Each row is followed by its class.
[ 13 -33  24  -1  22  -2  -1  -2 -72  -1 -12  15 -28   3  -8   3  14  -2
  -7   8   8  -6   8 -17  24  -1   7  14   9  -8  -2  -4  -8  11]
(29)
[  7 -12   5 -11  55  -6   3   0 -28  23  -1   1 -64   0   2   8  -2   5
   2 -19   1 -19  13   8  33 -11  10   0  -2  -4 -13  -8  -9  -2]
(29)
[ -4 -25  -3   1  14   6 -10 -10 -32  -9  -2   3  34   3  -1  -2   7 -19
  -6  18   3  25   3 -29  12   6   8   0   5   0  16   8   5  11]
(29)
[  6  -8   9   1   6  -2   6  -7 -22   5  -1   0 -36   3  -2  -7   4   7
   6   0  -1  -1  -2  -5  18  -6   2  -2   6  -6  -1   0  -8  -1]
(29)
[ -8   9  14 -14 -15  -9  -7 -23 -57  -3  -4 -17 -26  -1  -2  15  20   3
   4 -68  -1  54  -6   0 -42  10  -6 -14   0  12  -4  -3  21 -20]
(32)
[ -3 -30  10 -13  39  -8  -4 -18 -84  -3 -10  -1  14   9  -5  10  23   4
  -5 -52  10   9   8  -9   0   9   2  -5   3  -7  -3  -6   7  11]
(32)
[ -2 -27   9  -3  46  -6  -2  10 -77  -5 -13  22  -6   2  -6  -2  11 -13
  -5   2   7 -15  13  -2  31   0  16  -6   1  -2  -4   1  -4   8]
(29)
[  2  -2   8  -1  -4  -4  -3 -13 -39   7  18   3 -69   3  -7   2  -4   2
   3  -3   1   4   1  10   4  -2   5   7   5 -18  -2  -2   2   5]
(24)
[  0 -22  11 -13   6  -2  -8   2 -25  -8  20   6 -43   0 -12  -6   3  16
  -1   6   2  11   9 -23   0  16  -3   5   7 -10  -2  -9   5   8]
(24)
[  1  13   1  -3   8  -3   1  -4 -22  16   0 -11  -6  -1   7  15  -1 -17
  -6 -30  -3  23   4   1  14 -21  14  -8  -4   3   4   4   4  -8]
(24)
[ 10 -16   6  -5  27  -1   6   0 -32  10  -5   2 -43   2   3   3   6   8
  -4  -4   5 -21   6  -1  24   0   5   4   3  -4  -3  -5  -9   3]
(29)
[ 15  13   0   7  -1  -5   0   7 -42  30  20   5 -69   4  -7  14 -25   4
  -3 -10  -3 -29   6  40  21 -20  12   9  -2 -22  -8   1 -13   4]
(24)
[ -2 -18  11  -1  44  -9   4   9 -73  -3  -7   9 -28   4  -7  -1   8 -14
   3  -9   5 -15   8  10  31 -15  15  -9   1  -2  -6   4   0   8]
(29)
[ -2  -5   9   3  -3   1  -1  -7 -26  -2  13   2 -41   4 -11  -1  -4  -1
   1   5  -1   4  -1   8   5  -4  -1   2   8 -13  -3  -1  -2   6]
(24)
[ -7  16   8  -3  11  -7  -1  -5 -36   7   0 -11   7   3   1   6   2   3
  11 -75  -8  -4  -1  35 -19 -10  -6 -14  -6  -3 -14  -1   7  -8]
(32)
[  2   2  12  -7   0  -8  -5 -21 -68  13  11  -6 -73   4  -2  13   6 -11
   0 -24   0  35   1   2   8  -5   7  -1   7  -5   1  -1 -10  -2]
(24)
[  0 -16   5 -11  31  -5   2  -6 -36  11  -7   3 -44   2  -1   7   3  -6
   0 -13   3   8  13 -16  27  -4  12  -3   5  -1  -3  -2   0  -3]
(29)
[ -5  10   4  -4   9  -9  -1  -3 -49   4  -2 -11  19   1   1   0   3   7
   4 -58  -3  -6   3  21 -18  -3  -5  -8  -6  -3  -9   1   4  -2]
(32)
[ -3  -7  20 -15  38 -11  -3  -8 -84  14  -5  -5 -58   2  -2  17  12  -4
   5 -67  -3  13  11  19  11 -10  11  -6  -2  -1 -16  -6   5  -8]
(32)
[ -7  12   4  -2  19  -9   4   7 -52   7   1 -11   8   0  -5   1   6   4
   9 -53  -6 -13  -2  33  -9 -15  -2 -11  -2  -6 -12   0   3  -7]
(32)
